Small tables with named rows and columns. After each table, cells are looked up by row and column.

Vironeg:
|  | Fef | Tak | Ves | Turo | Lumol | Lizabe | Keri | Bal | Kulu |
|---|---|---|---|---|---|---|---|---|---|
| Vunepom | 6753 | 80098 | 28873 | 52051 | 22615 | 28205 | 26888 | 67925 | 42169 |
| Renobeb | 95905 | 66906 | 90536 | 21034 | 57302 | 82358 | 58174 | 64837 | 30287 |
| Megavo | 91557 | 49513 | 32482 | 23611 | 57620 | 46884 | 58333 | 42471 | 49158 |

Renobeb, Tak -> 66906
Renobeb, Ves -> 90536
Megavo, Keri -> 58333
Vunepom, Turo -> 52051
Vunepom, Lumol -> 22615
Renobeb, Turo -> 21034
Vunepom, Keri -> 26888
Renobeb, Lizabe -> 82358
Megavo, Kulu -> 49158
Vunepom, Kulu -> 42169
Vunepom, Ves -> 28873
Megavo, Ves -> 32482
Megavo, Bal -> 42471
Vunepom, Lizabe -> 28205
Vunepom, Tak -> 80098

Table Zumoz
          Tivi  Limiduz  Nesigo
Rof      45124    28051   54444
Dotu     31763    74438   38262
Numoz    33724    78625   49605
Norotir  36128    35516   53445
Nemez    71993    47416   74704
Tetom    44683    29392   46915
Lafovil  36532    65992   58444
Nage     47680    26056   68802
Gevimap  47943    27732   79247
Buf      20926    25126   30785
Gif      20573    30847   37828
Des      21458    33370   25567

Nesigo of Norotir: 53445
Tivi of Lafovil: 36532
Tivi of Gevimap: 47943
Limiduz of Dotu: 74438
Tivi of Gif: 20573
Nesigo of Gevimap: 79247
Which row has the largest Nesigo? Gevimap

Table Gufege
|  | Vod | Lafu | Vemebi | Kibapa | Ler | Redusen |
|---|---|---|---|---|---|---|
| Dalum | 205 | 375 | 389 | 365 | 507 | 120 |
| Sug | 400 | 134 | 84 | 90 | 294 | 110 |
| Sidapo | 354 | 336 | 273 | 302 | 530 | 201 |
| Lasure | 438 | 237 | 246 | 246 | 457 | 408 |
| Vub | 201 | 563 | 605 | 594 | 647 | 326 |
| Davotu | 323 | 486 | 570 | 509 | 320 | 466 |
| Fas | 380 | 151 | 260 | 207 | 568 | 329 |
| Nadumo | 245 | 371 | 322 | 342 | 539 | 123 |
| Rekona | 457 | 349 | 414 | 371 | 302 | 481 |
| Rimefes | 128 | 782 | 805 | 788 | 293 | 447 |
| Fugeze | 306 | 306 | 262 | 270 | 295 | 171 |

Vod of Nadumo: 245
Vod of Davotu: 323
Lafu of Nadumo: 371
Kibapa of Fas: 207
Redusen of Davotu: 466
Ler of Sug: 294
Ler of Davotu: 320
Vod of Sug: 400
Ler of Dalum: 507
Vod of Lasure: 438
Kibapa of Sug: 90
Ler of Vub: 647
Lafu of Rekona: 349

Table Vudegub
        Gek  Bogof
Lenube  -14    -24
Pup      31    -62
Feguvu    7     64

What is the Gek of Feguvu in Vudegub?
7
What is the Gek of Pup in Vudegub?
31
What is the Bogof of Lenube in Vudegub?
-24
What is the Gek of Lenube in Vudegub?
-14
What is the Bogof of Pup in Vudegub?
-62
What is the Bogof of Feguvu in Vudegub?
64
Which row has the largest Bogof? Feguvu

Pilo:
|  | Zulum | Biso | Sivad | Seg | Lus | Danag | Mar |
|---|---|---|---|---|---|---|---|
| Nipiguv | 55 | 59 | 57 | 26 | 46 | 31 | 45 |
| Kirorer | 46 | 65 | 35 | 52 | 23 | 39 | 16 |
| Vif | 50 | 9 | 33 | 63 | 56 | 47 | 51 |
| Mit | 51 | 63 | 67 | 63 | 77 | 35 | 40 |
| Beg | 41 | 43 | 27 | 54 | 67 | 59 | 47 |
| Kekotel | 44 | 50 | 31 | 29 | 68 | 29 | 42 |
| Vevinu | 44 | 52 | 45 | 55 | 77 | 48 | 52 |

What is the Danag of Beg in Pilo?
59
What is the Danag of Nipiguv in Pilo?
31
What is the Sivad of Beg in Pilo?
27
What is the Seg of Mit in Pilo?
63
What is the Mar of Vevinu in Pilo?
52
What is the Lus of Vevinu in Pilo?
77
What is the Lus of Kekotel in Pilo?
68
What is the Danag of Kirorer in Pilo?
39
What is the Lus of Beg in Pilo?
67
What is the Seg of Vif in Pilo?
63
What is the Zulum of Vif in Pilo?
50
What is the Lus of Mit in Pilo?
77
What is the Sivad of Kekotel in Pilo?
31
What is the Biso of Nipiguv in Pilo?
59
What is the Zulum of Mit in Pilo?
51

Dasus.csv
,Zos,Gobelis,Ruvote,Tonila,Muv,Zot
Falit,65,6,32,46,46,62
Kop,74,64,71,36,75,53
Veb,63,16,37,47,53,59
Zif,54,14,71,80,53,78
Mafevi,44,16,49,69,36,77
Dufatut,33,17,45,71,40,89
Gasu,68,65,62,16,68,57
Niti,70,63,69,39,72,46
Zov,46,11,34,59,30,76
Gufama,72,74,73,33,64,52
Mut,77,77,71,35,63,48
Vot,46,31,64,83,56,85
Godo,52,12,77,76,50,75
Vep,51,11,30,58,33,72

Zos of Kop = 74
Zos of Gufama = 72
Zos of Veb = 63
Muv of Falit = 46
Gobelis of Gufama = 74
Zos of Mut = 77
Gobelis of Godo = 12
Muv of Zov = 30
Gobelis of Zif = 14
Tonila of Godo = 76
Gobelis of Zov = 11
Zot of Zov = 76
Muv of Veb = 53
Zot of Kop = 53
Muv of Godo = 50
Muv of Mut = 63
Zos of Zif = 54
Ruvote of Gasu = 62
Zot of Gasu = 57
Zot of Vot = 85
Row with the largest Ruvote: Godo

Kegobiz:
|  | Mokod | Dig | Vor | Dademak | Rukevar | Nog | Ruv |
|---|---|---|---|---|---|---|---|
| Pev | 166 | 171 | 216 | 120 | 137 | 94 | 147 |
| Poz | 125 | 163 | 190 | 51 | 110 | 144 | 120 |
| Lomu | 119 | 105 | 89 | 88 | 104 | 166 | 165 |
| Fil | 194 | 186 | 152 | 162 | 77 | 121 | 178 |
| Lofu | 79 | 89 | 111 | 119 | 169 | 151 | 109 |
| Ber | 142 | 193 | 124 | 163 | 95 | 173 | 86 |
| Zus | 125 | 143 | 140 | 217 | 120 | 109 | 137 |
| Tak | 134 | 201 | 129 | 171 | 90 | 174 | 73 |
| Vit | 137 | 77 | 147 | 105 | 177 | 96 | 196 |
| Nof | 122 | 80 | 129 | 173 | 212 | 102 | 145 |

What is the Rukevar of Vit in Kegobiz? 177
What is the Dig of Ber in Kegobiz? 193
What is the Dig of Nof in Kegobiz? 80
What is the Ruv of Pev in Kegobiz? 147
What is the Dademak of Tak in Kegobiz? 171
What is the Rukevar of Lofu in Kegobiz? 169
What is the Dademak of Pev in Kegobiz? 120
What is the Mokod of Pev in Kegobiz? 166
What is the Mokod of Zus in Kegobiz? 125
What is the Dig of Poz in Kegobiz? 163
What is the Nog of Lomu in Kegobiz? 166
What is the Mokod of Tak in Kegobiz? 134
What is the Dig of Lofu in Kegobiz? 89
What is the Mokod of Lofu in Kegobiz? 79
What is the Nog of Tak in Kegobiz? 174
What is the Ruv of Ber in Kegobiz? 86
What is the Vor of Poz in Kegobiz? 190
What is the Rukevar of Fil in Kegobiz? 77
What is the Dig of Tak in Kegobiz? 201

